Below are the code and all the weights of a small trained network. Each question names an input and a class and asks about switching units off, where a switched-off unit gives its printed mean instead of its output.

import numpy as np


def w(rows, s, z=0):
    codes = np.array(rows[::2]) - 128.0
    scale = np.full(codes.shape[1], s)
    scale[-1] = z or s
    return codes * scale


def f(y):
    return np.maximum(y, 0)


def log_softmax(a):
    a = a - a.max(-1, keepdims=True)
    return a - np.log(np.exp(a).sum(-1, keepdims=True))


def net(x, mask):
    res = np.array(x, float).reshape(1, 5) / 4 @ E
    y = f(res @ A[0][:, :-1].T + A[0][:, -1])
    res = res + np.where(mask, y, B[0][:, -1]) @ B[0][:, :-1]
    return log_softmax(res[-1] @ U[:, :-1].T + U[:, -1])


A, B = {}, {}
E = w([
[66,3,204,89,121,221,225,178,226,179,168],'x0',
[82,134,171,43,62,104,215,10,9,140,102],'x1',
[5,152,37,89,104,150,64,120,183,202,15],'x2',
[77,15,84,246,7,71,156,107,158,45,101],'x3',
[95,223,191,165,175,87,217,174,175,85,12],'x4',
],0.0055)
A[0] = w([
[67,121,177,23,35,117,211,2,18,124,94,159],'neuron 0',
[165,185,183,4,243,215,108,136,110,189,127,63],'neuron 1',
[167,135,61,206,174,123,40,221,228,82,142,83],'neuron 2',
[196,188,75,164,155,82,86,95,75,105,90,1],'neuron 3',
[176,137,74,133,111,92,30,78,76,127,156,72],'neuron 4',
[135,208,145,49,198,189,114,159,113,231,123,53],'neuron 5',
[70,46,104,219,68,75,150,108,122,53,120,46],'neuron 6',
[133,116,85,198,171,151,60,202,186,136,139,84],'neuron 7',
[153,214,202,35,236,207,113,160,100,186,144,87],'neuron 8',
[13,116,99,87,125,151,112,137,197,162,106,55],'neuron 9',
[51,85,92,93,105,195,111,148,171,191,41,81],'neuron 10',
[86,143,155,41,61,66,178,32,16,127,86,113],'neuron 11',
[72,3,211,69,141,244,225,179,210,182,153,68],'neuron 12',
[85,181,211,157,144,105,229,188,175,104,75,97],'neuron 13',
[138,46,29,104,110,171,28,81,92,193,219,138],'neuron 14',
[79,73,95,170,61,95,115,145,151,97,94,89],'neuron 15',
[95,40,112,235,28,87,179,138,137,50,95,74],'neuron 16',
[74,48,86,240,42,114,162,79,178,50,108,69],'neuron 17',
[93,210,198,174,170,82,185,153,179,87,61,83],'neuron 18',
[175,41,50,86,90,171,39,89,81,185,223,145],'neuron 19',
[83,32,226,93,118,228,224,193,191,187,166,69],'neuron 20',
[171,115,82,160,172,161,57,228,198,129,118,61],'neuron 21',
[55,195,23,106,92,127,46,84,152,175,29,132],'neuron 22',
[47,132,7,79,92,133,75,120,195,201,35,76],'neuron 23',
[143,138,105,180,166,146,45,219,183,91,153,99],'neuron 24',
[208,99,101,173,158,127,91,193,183,88,143,81],'neuron 25',
[153,50,80,101,83,159,32,77,100,155,216,98],'neuron 26',
[170,249,57,145,150,48,60,83,59,68,97,91],'neuron 27',
[145,202,147,165,177,44,151,162,100,57,12,151],'neuron 28',
[228,85,212,151,150,125,201,144,109,42,208,86],'neuron 29',
[223,101,207,155,148,87,179,167,76,55,198,45],'neuron 30',
[245,97,220,170,114,106,177,124,116,35,199,70],'neuron 31',
[79,189,170,164,170,99,180,144,174,128,9,70],'neuron 32',
],0.0045,0.00098)
B[0] = w([
[189,38,189,60,185,148,234,174,111,156,34,236],'neuron 0',
[207,167,101,92,114,194,61,51,163,53,84,232],'neuron 1',
[189,60,186,77,141,157,207,166,88,160,43,218],'neuron 2',
[164,151,70,152,55,62,154,170,117,132,164,180],'neuron 3',
[105,159,123,129,23,72,135,223,142,88,181,189],'neuron 4',
[192,167,84,120,155,202,73,55,171,60,107,210],'neuron 5',
[179,164,108,93,148,215,81,48,147,47,71,203],'neuron 6',
[173,80,172,66,159,135,219,152,71,146,51,194],'neuron 7',
[187,178,52,97,117,212,53,61,186,44,90,232],'neuron 8',
[135,169,122,195,169,79,151,82,50,203,190,189],'neuron 9',
[133,193,133,225,168,105,140,99,56,183,191,201],'neuron 10',
[185,40,170,59,139,134,226,168,86,162,38,215],'neuron 11',
[222,164,10,175,3,42,161,199,107,111,202,253],'neuron 12',
[71,179,179,138,81,145,102,186,171,82,172,208],'neuron 13',
[49,171,235,116,94,163,144,165,166,103,167,230],'neuron 14',
[170,176,111,139,169,192,83,43,136,88,92,187],'neuron 15',
[202,182,77,101,151,201,58,50,196,43,80,221],'neuron 16',
[196,179,87,108,139,195,86,45,158,61,92,222],'neuron 17',
[50,149,210,116,91,164,113,170,181,90,187,202],'neuron 18',
[32,179,229,99,106,166,139,198,171,71,181,231],'neuron 19',
[199,161,8,141,41,29,126,200,91,135,193,242],'neuron 20',
[193,64,181,84,153,148,214,138,99,147,74,199],'neuron 21',
[123,194,138,216,177,87,133,97,40,204,183,220],'neuron 22',
[114,189,166,218,197,124,139,79,16,199,170,222],'neuron 23',
[174,52,172,79,146,139,199,160,96,138,67,196],'neuron 24',
[173,54,173,91,170,113,202,129,96,164,54,187],'neuron 25',
[30,167,222,99,107,179,133,178,183,84,179,213],'neuron 26',
[198,138,33,137,33,57,165,209,115,100,172,213],'neuron 27',
[51,143,196,120,52,124,128,203,181,83,184,200],'neuron 28',
[101,190,145,226,195,108,87,67,50,189,178,215],'neuron 29',
[86,191,146,198,194,136,101,82,61,213,189,206],'neuron 30',
[81,184,136,220,211,128,108,71,50,204,166,211],'neuron 31',
[40,155,204,130,109,165,108,166,147,124,201,196],'neuron 32',
],0.0046,0.0066)
U = w([
[171,145,70,114,142,194,68,39,170,74,94,116],'0',
[157,135,34,149,42,40,138,187,123,131,157,122],'1',
[97,152,138,203,211,114,114,74,78,209,157,120],'2',
[157,60,166,79,161,142,192,152,111,158,52,127],'3',
[26,143,192,118,87,160,112,176,182,94,160,128],'4',
[104,95,110,119,156,99,101,121,157,144,122,203],'5',
[29,17,44,86,180,52,41,107,221,177,91,1],'6',
[24,8,36,76,185,30,34,105,223,176,90,1],'7',
],0.012,0.0093)

Each question gives the input, the list of numbers given to net, and the class t.
The units are the neurons (one row each of A and B). Each row of codes is followed by its name. A weight is (code - 128) times the scale printed after its matrix; where a second scale follows, it is the last column's (A, B and U).
mask holds one flag per neuron, in row order. A switched-off neuron (its flag False) gives its mean, the last column of its row in B, instead of its output. The means were averaged over made-up inputs and are rounded, as every weight is.
A unit's drop is (log p(t) with every unit on - log p(t) with that unit switched off) / (log p(t) with every unit on - log p(t) with every unit switched off).
The circuit of an input: a set's keep is (log p(t) with only the set's units on - log p(t) with every unit switched off) / (log p(t) with every unit on - log p(t) with every unit switched off). Starting from the 12 units with the biggest drops (on a tie, the unit counted first), units are removed one at a time, each time the one whose removal leaves the highest keep (on an exact tie, the one counted first), for as long as the keep stays at least 0.8.
circuit, biggest first: the units of the circuit, biggest drop first
k most important neurons: the k neurons with the biggest drops, biggest first
drop when u is switched off: that unit's drop, to one decimal
input [-6,8,0,-7,6], class 3: 2 most important neurons -> neuron 11; neuron 0
input [-1,8,-2,5,-8], class 3: 2 most important neurons -> neuron 0; neuron 11
input [6,5,-5,0,4], class 1: circuit, biggest first -> neuron 12; neuron 20
input [-7,6,-7,-1,2], class 1: circuit, biggest first -> neuron 27
input [0,-6,3,5,-5], class 3: circuit, biggest first -> neuron 2; neuron 7; neuron 21
input [3,4,-3,-5,-2], class 0: circuit, biggest first -> neuron 8; neuron 1
input [-7,-8,8,-4,-6], class 2: 3 most important neurons -> neuron 22; neuron 23; neuron 12
input [-1,2,-5,3,-5], class 2: 2 most important neurons -> neuron 31; neuron 29
input [-6,-2,-8,2,-2], class 2: 4 most important neurons -> neuron 31; neuron 30; neuron 29; neuron 12
input [-4,3,-3,-1,6], class 4: circuit, biggest first -> neuron 28; neuron 18
input [-5,3,7,0,-8], class 4: circuit, biggest first -> neuron 19; neuron 14
input [6,4,6,7,0], class 0: 3 most important neurons -> neuron 16; neuron 17; neuron 6
input [-4,2,-7,7,2], class 0: 3 most important neurons -> neuron 16; neuron 6; neuron 17
input [6,3,6,-5,-2], class 1: circuit, biggest first -> neuron 12
input [6,-8,7,6,0], class 3: 3 most important neurons -> neuron 2; neuron 7; neuron 21
input [5,-1,0,-7,5], class 0: 3 most important neurons -> neuron 8; neuron 1; neuron 5
input [-5,-1,-7,2,-3], class 2: 3 most important neurons -> neuron 31; neuron 30; neuron 12
input [-6,7,-2,-6,7], class 3: 4 most important neurons -> neuron 11; neuron 0; neuron 12; neuron 20
input [2,5,-4,1,-6], class 4: 2 most important neurons -> neuron 19; neuron 26
input [1,3,-8,5,7], class 2: circuit, biggest first -> neuron 31
input [0,5,0,4,3], class 3: 4 most important neurons -> neuron 0; neuron 11; neuron 8; neuron 1
input [7,-4,-1,-7,3], class 0: 3 most important neurons -> neuron 8; neuron 1; neuron 5
input [7,7,-5,3,1], class 1: 2 most important neurons -> neuron 12; neuron 20
input [-5,-8,6,-1,0], class 3: circuit, biggest first -> neuron 2; neuron 7
input [-1,5,5,6,-8], class 4: drop when neuron 4 is switched off -> 0.1
input [-4,1,-2,-8,0], class 0: drop when neuron 16 is switched off -> 0.0
input [6,0,0,8,8], class 0: drop when neuron 17 is switched off -> 0.5
input [7,-7,5,3,-5], class 1: drop when neuron 10 is switched off -> 0.1
input [2,-8,-3,4,7], class 3: circuit, biggest first -> neuron 2
